Each row has a class, written after it.
120	32	-88	-410	-483	-6	-96	-55	428	-7	47	-87	366	164	-19	-22	-70	-145	20	100	-615	-8	-377	-185	223	23	250	-75	-12	240	350	218	-306	290	-10	527	-7	163	-392	-269	407	-143	-128	-131	93 -> V
108	155	-27	-74	-63	213	-157	54	-60	16	102	-204	194	260	-24	-77	54	-116	-132	216	-125	-273	-88	105	-219	119	-264	-72	-59	-16	58	152	-104	-49	157	-23	-418	-266	254	-253	-113	30	-81	50	224 -> G
-225	-68	-96	-231	24	158	191	-109	622	-137	-160	-491	35	518	-162	151	92	-114	38	-7	-335	-226	153	153	180	176	-120	52	-61	200	254	-213	-26	138	-227	56	-346	-143	201	56	313	-122	47	431	128 -> G
44	49	117	24	-121	286	-314	30	63	-66	124	252	-8	-58	-26	89	2	-308	-321	262	-133	-1	-371	-154	-190	117	-42	459	-52	-53	-324	31	-76	40	-49	-122	-86	295	126	-98	-105	367	-180	-467	-18 -> B
126	-152	75	-474	90	-8	-180	-313	483	88	377	-393	84	1	-181	-49	-298	-377	37	401	-313	-207	-507	-128	-149	115	178	-117	-300	241	-404	366	-79	329	206	95	-190	65	-130	-151	193	100	346	-299	373 -> P
231	-85	-120	-210	-286	362	-473	-47	350	-118	218	-109	212	178	-232	239	-22	-171	-121	204	-189	-263	-413	-476	-64	204	-33	319	-276	85	-403	213	-86	163	116	290	-37	173	-204	-302	77	82	-171	-334	237 -> G
-159	-87	239	-12	-162	228	-65	-98	-224	-204	-268	-196	-290	-579	-229	317	199	170	155	19	337	-92	49	116	-358	306	-169	-232	32	81	-545	181	-166	156	7	-340	-457	-199	-185	683	109	-121	-63	190	-100 -> V
85	343	-94	-417	-152	62	132	-3	220	-157	91	-176	130	342	40	140	0	59	103	-237	-21	-40	-20	80	10	127	-222	166	-151	206	-131	274	52	31	-79	295	-59	-133	24	-31	122	-206	-146	364	220 -> K
567	-72	-31	61	-16	36	-259	43	219	-120	156	-321	93	-232	105	90	-150	-101	-152	-46	216	-18	-286	-327	-190	-120	-48	342	-156	51	-130	98	110	59	5	51	-185	504	104	-138	-110	245	-38	-68	-106 -> V
190	-65	-35	153	-163	78	-121	-196	366	-70	232	-235	-138	86	-368	-4	128	84	15	265	110	-217	44	-108	-242	219	-138	152	-243	-103	-576	801	-173	163	259	30	-382	-269	258	18	-222	56	-7	-122	-67 -> H
283	232	-19	24	1	-173	-63	-244	62	162	-124	-72	231	290	-133	-218	-16	42	8	24	-393	-107	-232	-55	62	-162	-54	89	-199	81	242	-159	69	80	127	234	7	25	-108	-254	41	-216	12	-22	2 -> K
314	15	-20	-338	-145	176	-135	-270	-3	-19	-173	22	25	430	-223	-28	147	-40	209	385	-710	-275	-171	209	81	37	-149	211	-288	122	76	236	-26	45	112	7	-98	-124	-60	-318	136	-380	-60	-64	303 -> U
165	71	-30	79	-173	144	0	-202	81	124	-204	77	28	156	15	-190	-177	226	39	128	-433	-212	-402	-197	21	37	14	434	-670	204	48	177	250	127	70	346	-345	-63	-46	-153	21	93	86	239	52 -> G
-144	-37	4	-215	101	300	-202	-54	463	-134	131	-154	65	13	106	371	-260	-187	-92	344	-140	-435	-154	-399	-21	112	-60	55	-103	343	-418	154	-127	122	-4	237	-369	-205	-65	230	330	-355	29	132	549 -> X
116	116	-76	-103	-138	149	5	-134	149	93	-235	-85	-90	169	-172	-365	149	186	-152	69	-276	-212	-45	123	-110	213	-124	79	-314	-125	-98	86	205	31	166	-22	-265	157	-143	78	21	89	101	206	-80 -> U
274	20	-162	92	-22	-206	-1	59	-174	71	138	-398	75	-9	193	165	167	-380	-344	-12	182	-178	-103	143	-190	117	207	-34	288	122	-104	-56	80	29	106	-159	-141	273	164	-267	-265	279	-219	-329	-353 -> B
35	-23	4	-25	-195	25	137	-269	78	-85	-394	-139	-101	-18	39	-178	101	362	-35	120	-182	-54	-86	-28	110	124	-93	63	-366	128	187	326	37	110	42	80	-452	-176	-120	-53	105	-160	-58	237	-157 -> U
314	-198	-133	-332	-91	202	-28	46	211	-64	-28	-221	-50	251	-200	119	19	-250	-28	394	-426	-406	-221	-191	-139	114	-180	187	-446	-1	-48	106	111	171	88	-45	-151	95	106	155	73	-50	-77	-207	108 -> B
10	-464	-108	-91	22	458	-149	250	344	-316	-124	-49	-70	341	105	375	153	-46	-256	-7	277	-128	32	-217	71	243	-217	154	-222	170	-208	138	335	144	-45	-44	-6	14	10	-50	-111	363	-152	-20	-38 -> U
170	185	133	-127	-381	71	-222	-202	286	338	-75	-103	318	111	-140	-13	11	31	-121	50	-532	-417	-382	-58	110	194	-22	452	-272	316	-6	135	-96	370	25	293	-340	283	-519	-209	191	184	1	163	-222 -> X
43	-179	508	-241	-210	2	-297	-158	438	27	100	-281	-40	83	-38	404	251	-286	-371	-7	155	-215	-49	-90	-43	379	14	174	79	216	-487	86	20	306	51	-49	-353	289	12	33	-114	446	-167	-77	-127 -> P
326	-194	-9	-234	-113	191	-238	71	88	25	-64	-217	41	146	-193	67	-53	-114	-19	306	-372	-203	-285	-195	-264	42	0	47	-292	57	-70	44	-46	132	85	114	-203	1	-177	113	182	-162	16	-94	204 -> P
-67	-1	231	3	-18	-36	-350	-87	22	181	118	52	-7	-247	-203	-257	93	-260	-25	174	-176	-53	-121	129	-273	181	-14	-153	3	-407	-92	-324	-98	-52	-45	-167	-98	47	23	-75	-229	471	115	-218	-3 -> H
96	-58	-257	-223	-353	293	-9	278	170	-54	-37	9	201	222	-156	187	-126	-346	8	221	-492	-138	-253	-59	31	115	23	97	-199	-41	-127	-322	-176	74	-14	199	-82	237	-90	-109	207	217	82	-68	41 -> P
247	10	300	-315	-564	147	-342	-157	288	-63	120	17	-113	-263	-121	193	234	-204	-387	-76	24	128	-287	-168	-405	474	-204	20	173	-181	-389	69	-111	40	307	-92	-240	227	-716	372	24	681	165	65	110 -> D
-5	-225	5	-193	-84	-9	-278	-205	-60	-28	357	-145	-5	71	-205	144	6	-488	255	220	-146	-260	16	217	-212	362	20	-228	-186	121	-133	-237	-288	41	205	-339	-102	253	-44	-113	-41	347	159	-375	47 -> Z
-13	110	-214	-174	-464	-127	-70	25	249	145	79	-150	242	47	-85	88	-92	-119	-207	-132	-207	-24	-321	-23	161	166	-6	167	-81	45	-120	-87	-39	244	49	222	-80	401	-138	-17	229	66	-231	-204	-157 -> K
-69	-289	21	-565	34	35	269	-85	314	-46	162	-563	73	128	-184	-254	-204	-124	-260	160	102	-269	-146	-26	-284	-172	426	134	216	-93	-464	126	5	162	-57	-169	-440	45	32	214	233	-358	103	-16	224 -> V
86	238	84	-166	-229	-58	-126	125	76	128	-224	-117	190	-258	167	-206	-247	-364	-309	-13	-198	-62	-455	91	251	-174	384	-106	-323	330	-305	1	60	329	-276	542	-442	299	295	-84	246	188	-153	212	-3 -> G
57	204	-162	-109	-56	235	-166	10	98	17	-261	30	119	77	23	-372	-35	-28	53	64	-604	43	-500	16	63	-214	-100	-34	-215	207	580	132	-130	169	-10	401	-132	-202	117	-182	117	-77	60	221	-78 -> H
51	-191	10	-240	-255	146	-344	16	189	231	-166	1	113	169	-96	200	14	-146	-227	150	-322	-221	-342	5	-82	367	-180	225	-413	170	-44	-210	31	303	175	270	-198	255	-51	-46	124	369	-5	-68	-110 -> V
-261	-72	68	-97	228	273	128	-128	204	-33	128	-21	-9	135	273	-308	-160	142	8	485	-233	-358	-16	-62	-199	-113	-127	-236	-497	-35	177	-106	163	48	67	120	-248	-451	-104	-158	174	79	318	122	411 -> D
-13	11	129	15	-234	2	-432	172	157	83	217	108	137	-475	-98	215	-135	-203	182	23	-361	182	-524	-276	-173	176	-246	-214	155	-39	49	-310	-396	126	74	96	96	209	-298	135	61	172	-84	-475	-158 -> K
320	93	54	-199	-234	116	-93	29	-203	-95	-114	-116	129	53	6	155	-143	-103	131	417	-318	-377	-181	-323	-199	-83	2	173	-85	4	-82	309	32	77	129	202	224	136	96	-189	-5	-82	-79	-174	113 -> P
105	178	24	-174	-355	-8	-40	-42	98	17	-73	-209	87	-95	-299	144	132	-154	-104	97	-341	-18	-432	-196	-260	336	-319	-114	-264	-19	-159	28	-112	237	186	361	86	99	-90	16	142	123	22	-415	-116 -> Z
142	103	160	-184	263	-117	17	251	451	148	-10	-71	288	52	246	72	-288	-102	-451	-202	448	-428	-19	15	-281	-70	-31	24	73	191	-810	-74	344	188	-57	-100	133	607	-250	280	-42	382	79	183	-101 -> S
75	-86	-323	-547	-44	150	154	-51	513	-198	-53	-195	-111	19	-83	-235	-169	-225	-131	-37	-233	-267	-644	-40	-220	-263	-340	259	-288	7	-374	529	168	167	159	293	62	62	35	87	420	-185	520	13	316 -> G
32	-110	-68	-111	4	308	-32	-43	-2	-45	-163	140	118	151	150	-168	-188	43	-117	327	-258	-148	-375	-90	-94	-206	190	107	-317	-83	-140	-527	131	148	-115	159	-248	247	-3	-218	268	101	242	139	30 -> U
242	0	11	126	37	158	-329	5	69	121	-347	144	-143	-285	-21	169	177	35	-149	-229	238	-79	-36	-200	270	225	-188	330	-261	186	197	472	118	26	41	-101	-191	225	99	189	-113	180	-377	266	-171 -> X
-199	-357	145	-232	-167	-92	459	-150	26	-170	43	132	-1	30	203	323	-9	-208	62	180	165	28	28	124	13	-143	98	-68	-233	135	91	-150	78	325	18	-281	-131	85	-136	133	249	-14	301	-271	70 -> P
141	58	-37	131	-132	51	-391	-13	367	-30	-124	248	-28	55	52	365	69	-453	-270	-332	104	63	-275	131	123	428	-310	207	-204	264	-137	-402	2	0	169	-142	-255	524	147	-120	-26	713	-379	-87	-193 -> B
-200	-97	71	39	-150	-1	248	-117	-506	-87	-19	-317	130	-111	186	-48	-88	-37	-179	-111	413	-101	-7	379	322	-61	130	-70	-198	157	-396	-66	183	188	-31	-48	-534	-333	198	-301	-65	295	-193	115	-144 -> S
78	-165	10	-7	-264	-73	14	-413	107	227	-43	-139	65	-411	240	-23	-174	-12	-441	-110	18	-101	-117	26	323	178	309	-61	-257	182	-142	-311	281	211	37	173	-507	188	-308	278	149	531	199	398	-37 -> V
90	-232	-22	-15	-138	-119	-307	-151	44	48	210	-284	46	-124	-170	-270	16	-176	-338	61	-207	25	-334	240	-249	100	-454	-56	-70	158	124	100	-166	89	460	-18	-188	-87	-252	23	43	179	172	-530	65 -> D
148	112	-179	-185	-26	98	53	65	-102	-106	-340	-336	4	292	-240	-105	88	113	97	257	-366	-234	-362	-121	-434	-94	-182	264	-238	-55	-6	-207	35	77	124	312	-238	-53	199	-18	91	-453	55	87	-47 -> S
253	-105	-226	-281	-83	-62	-105	32	181	57	67	-365	10	9	-46	185	-55	-169	-176	173	-89	-214	-304	38	-61	45	-140	-3	37	316	-152	-128	118	113	181	35	-332	71	-85	-71	134	-47	-102	8	175 -> X
232	325	66	-226	-377	93	18	-208	301	-134	46	-100	141	428	-207	-135	-38	-28	72	24	-432	-69	-189	-154	-16	-71	-211	150	-140	-137	-1	-115	1	97	37	329	-211	-93	42	-107	224	-160	9	213	214 -> D
292	192	-202	-256	-273	-23	-125	51	199	-229	203	158	94	-175	112	83	2	-192	80	-10	59	-201	-217	-17	-171	215	-220	14	-110	55	-281	-191	-47	16	14	-89	-490	416	-215	64	48	-18	-213	-39	-85 -> P
339	453	-134	-72	-280	-95	-209	42	226	161	17	-549	248	214	-605	-250	-13	-204	57	-47	-326	-228	-106	-41	-133	303	-341	79	-147	-63	-7	702	-351	131	219	421	-194	88	72	-97	150	62	263	236	-37 -> V
27	-10	44	-308	71	68	-331	64	275	0	173	-267	157	41	-80	432	-167	-48	160	135	207	-256	-141	-131	-198	464	-357	88	-541	110	-502	360	-2	82	-23	148	-358	-157	20	-63	140	-140	-114	68	607 -> X
147	-194	163	-585	120	38	-379	-11	205	39	255	-492	89	222	-103	175	-229	-371	-236	76	21	-188	-297	-53	1	93	-77	-66	-131	284	-620	80	-73	285	131	66	-171	-73	-113	-61	218	-86	-81	-143	196 -> P
41	-134	-228	-365	-192	224	1	-241	370	5	19	-129	-104	203	-216	380	113	-143	175	131	-276	-366	-244	-72	-298	371	-123	121	-433	-44	-373	123	-91	130	224	-95	16	73	-125	37	181	-155	37	-268	42 -> Z
317	-186	20	-135	140	95	74	225	395	-97	80	-26	5	402	206	200	-98	-312	-369	-97	125	-5	-78	148	-301	246	-44	-287	-29	250	-368	-510	63	-51	-196	83	-899	-36	60	92	467	-93	7	260	342 -> B
233	52	-123	24	-181	-124	24	60	100	243	-186	-247	122	251	4	-270	-61	166	-108	-22	-232	-264	-178	15	53	-33	130	248	-185	23	75	529	145	97	28	313	-112	13	-57	-366	83	79	-114	216	-107 -> G
340	-12	-43	-285	-282	201	-256	123	162	21	-120	177	17	162	-314	100	130	76	74	73	-221	45	-285	-171	-201	305	-345	32	-360	-74	-191	-235	71	171	9	316	-146	327	120	-93	91	-51	-63	-109	-127 -> S
415	245	115	-111	-284	-53	-450	-75	131	425	-10	-238	295	274	-383	149	183	-152	-214	-77	-353	-291	-96	143	-156	293	-176	249	255	33	-46	83	-150	67	92	195	-132	157	100	-40	-75	73	-134	156	29 -> B
-63	143	41	-206	-271	-15	-54	-107	301	107	-121	-318	132	177	-217	48	27	40	-79	81	-452	-109	-181	-112	191	155	132	92	-22	152	-179	374	-52	230	107	470	25	-146	-341	-18	183	-108	1	124	179 -> H
416	-124	56	-340	-442	327	-473	93	87	-107	288	-82	234	-176	-272	410	63	-220	-54	236	-304	-50	-339	-145	-219	385	-299	-141	-38	16	-618	-84	-141	138	240	96	68	262	-443	-34	-103	215	-17	-544	184 -> H
-112	-50	141	260	76	340	-300	254	-210	126	-321	17	-86	133	-199	-255	67	274	-181	-256	75	89	-155	-209	-26	197	104	473	-128	-45	-242	-130	155	-49	-73	300	-240	-38	263	-215	-273	98	-379	49	-431 -> S
31	258	420	189	77	145	-189	-187	110	236	-92	-73	81	223	-337	-191	191	92	86	310	-356	-328	-167	-108	-407	114	-85	182	-267	-75	130	106	19	168	-100	59	-508	-231	106	44	-25	-27	137	205	200 -> G
0	-143	-152	-207	-152	-6	-89	-154	278	56	-11	-347	89	-91	-10	27	-113	49	-72	13	-279	-105	-390	-160	-15	154	-49	161	-91	37	-28	60	23	100	237	169	69	20	-369	-140	59	71	5	-194	-62 -> P
4	-30	-52	82	211	440	-464	667	-330	231	-132	-36	93	59	-79	-190	14	-304	-258	361	-248	-133	-175	11	-382	292	-106	111	-278	-28	288	35	-81	-72	-225	411	-324	-273	270	-306	77	273	-163	-90	147 -> X
-148	-26	-19	23	-22	236	116	279	409	-55	-48	156	191	-85	173	-4	-293	-6	-556	120	99	221	-215	-248	82	-143	158	241	-87	-3	-343	-82	-30	128	-180	383	-112	93	-185	61	273	388	58	104	88 -> Z
131	340	57	-233	-148	-116	-157	25	-32	35	-63	179	252	367	-184	-186	194	6	31	128	-233	137	-144	-20	11	147	202	-87	135	-83	210	177	-90	112	-49	92	50	172	-155	-173	-17	-43	-285	-14	43 -> H
437	-299	-184	-253	-328	-79	-159	320	-224	-55	43	-357	-2	-68	-59	24	73	-275	-436	-74	139	-76	-538	-5	-281	347	-215	-36	200	-12	24	271	-50	-100	182	88	-429	102	303	-280	206	373	-585	-285	42 -> U
125	170	-380	-265	-249	41	172	109	35	43	-153	-187	121	101	0	-203	-149	62	-100	-122	-136	-36	-195	-71	150	34	104	273	-103	-109	139	14	18	21	-139	325	-318	107	-95	-157	411	-171	-144	386	-93 -> X
180	-31	-243	-331	180	-318	301	140	90	-15	362	-70	195	185	266	338	-429	-300	-29	153	282	-89	-59	-66	-222	-45	118	-345	186	18	-433	-251	46	-1	-96	-156	321	142	-72	-230	173	-4	72	-289	105 -> B
51	108	-10	-180	-275	-24	-22	30	30	53	-37	-23	306	407	-67	-74	-76	-50	-211	235	-483	-15	-196	-60	34	-109	-8	202	231	-109	289	-45	-108	152	-99	263	32	-132	27	-16	184	-70	-183	-10	57 -> K
502	166	-84	37	-405	21	-237	180	-24	205	272	-88	247	114	-215	72	-68	-319	-228	164	-322	63	-152	-145	-105	253	-80	94	69	-186	-112	-251	-17	51	124	466	-140	339	25	-284	52	427	165	-121	4 -> Z
133	-12	-52	51	-454	-8	-42	-212	245	162	-159	-179	93	112	-205	-102	209	-54	-200	14	-537	-247	-189	247	-52	99	54	-133	185	-38	2	-290	-128	171	247	284	-454	18	-279	176	318	105	144	254	-33 -> B
131	-149	-191	214	-49	-253	-118	-68	201	147	-172	-308	46	-139	69	-143	-279	-88	-391	-281	28	167	-229	332	261	212	-51	-84	-112	347	-79	-54	108	162	246	115	-398	321	-27	161	183	561	66	235	-193 -> D
-64	-163	118	-132	-119	77	-51	-290	-247	-111	-148	-410	-89	-142	173	74	210	34	319	126	-38	-472	-98	149	-107	107	-24	-293	-448	121	309	637	-57	55	-58	-130	-466	-218	528	-164	38	-149	-44	213	304 -> H
258	-125	-264	-209	157	44	137	72	-89	49	-239	-268	177	132	95	451	-5	-162	-154	184	262	-423	-32	21	212	181	-62	489	-487	172	-158	-136	489	175	-309	143	-417	300	146	-406	254	113	96	355	164 -> D
-282	10	44	-179	-144	96	-398	202	-211	79	364	-437	320	44	-209	-99	78	-391	-160	292	-73	-489	-133	208	-213	229	26	-104	-32	72	-435	556	-244	179	92	247	-171	16	338	-249	-76	76	-23	-464	323 -> K
80	45	-258	-128	-202	53	-13	-117	-15	-21	304	-340	-10	-117	-8	79	-203	38	-107	-426	400	122	68	92	-16	60	-1	58	-1	58	-538	227	-18	-20	124	11	128	-301	-269	34	-32	51	-155	30	-129 -> Z
210	-11	-174	-230	-382	-241	110	-303	500	229	65	-369	82	13	-129	30	-45	85	-49	141	-415	-305	-314	-107	-95	83	-7	-35	-92	-53	38	458	-8	106	305	157	27	-12	-338	108	209	86	138	113	327 -> X
181	22	-89	-277	-312	-288	160	-146	135	154	-127	-241	124	-97	-113	-48	-83	-83	-160	-24	-50	-132	-217	-26	-284	47	-187	-66	32	-115	152	37	-4	130	259	-65	-170	127	-225	236	212	-83	144	-14	-27 -> Z
-2	-114	11	-267	-400	29	-138	-294	346	215	-44	-302	64	-285	-280	72	2	-38	50	118	-445	-386	-289	-31	-162	123	-4	-101	-38	188	-21	84	-234	231	243	107	-165	119	-350	257	274	-80	215	-2	108 -> U
-160	-101	-24	313	139	149	-127	179	-678	296	8	254	56	-161	350	-197	-126	157	-139	-148	442	-246	414	297	311	-224	371	101	128	-21	-328	164	364	-77	-19	-181	96	-52	20	-28	-476	210	61	301	-168 -> X
-209	-289	-107	-98	-396	210	-219	-148	376	-60	109	-108	35	-335	39	267	-76	-402	35	115	-44	-119	-368	-162	-101	141	372	94	-166	268	22	657	-228	338	209	175	-213	29	-71	188	140	297	127	-179	203 -> P
24	-24	-464	-175	-136	-197	62	126	1	-44	49	-291	85	162	-255	-176	-117	-3	166	-22	-190	-182	-11	39	66	90	-248	-247	-50	-231	170	-217	-96	-121	108	140	22	14	14	-68	348	-232	-78	0	123 -> V
277	9	-42	126	-109	29	-304	89	154	-132	37	-380	2	120	38	234	132	-188	73	-24	-30	22	-284	-134	-477	333	-391	57	39	-29	317	299	-7	-7	203	-1	-240	-219	331	-165	-232	108	-314	-238	-49 -> U
165	52	-113	-146	-169	285	-430	260	-345	87	353	-75	225	129	-211	409	176	-292	-39	310	-121	-262	-121	-40	-379	374	-161	-264	301	-240	-553	-407	-279	-30	150	80	-9	130	-65	-346	17	-36	6	-419	58 -> Z
203	69	52	137	-198	68	-410	-54	-114	132	-22	-253	84	-138	-112	-26	52	-48	-236	177	-22	-525	-271	69	31	87	0	525	-174	415	-446	418	30	198	109	265	-631	264	211	-231	-99	254	-110	196	-39 -> U
248	-227	-19	-6	523	233	-128	68	-20	-59	-164	43	-405	310	-134	20	149	138	6	240	157	45	34	-109	-318	-64	-377	51	-483	-65	-18	385	131	-68	56	-420	61	3	487	228	-174	-207	251	11	66 -> K
-158	-197	235	100	42	-126	235	123	-663	-126	-404	186	-256	-355	315	-188	42	384	-420	-108	836	348	249	-87	125	-243	124	201	-89	-61	-112	537	423	-20	-33	-286	231	-161	-163	141	-392	189	-129	-38	-323 -> P
92	6	-53	-63	-171	546	-390	-144	13	165	27	-152	48	-295	-103	222	178	112	139	179	-339	-334	-269	-307	-259	528	-130	-219	-442	-96	-108	-189	-13	64	56	245	-124	-148	-307	-227	12	123	-13	-126	-24 -> U
48	22	86	231	-371	5	-31	-187	-71	149	51	191	256	-319	170	25	-117	-143	-78	202	92	-324	77	-42	-80	-222	42	-72	-111	-363	35	-266	212	30	96	-282	-41	124	-230	-13	-188	506	211	-35	166 -> K
-15	-275	-2	-303	-141	-125	199	-55	631	-82	-314	-67	-14	-120	57	281	-34	129	-205	-301	477	83	-270	-9	-44	378	-414	51	-403	202	-95	302	1	249	-3	-26	-678	298	55	139	476	-14	22	216	-34 -> V
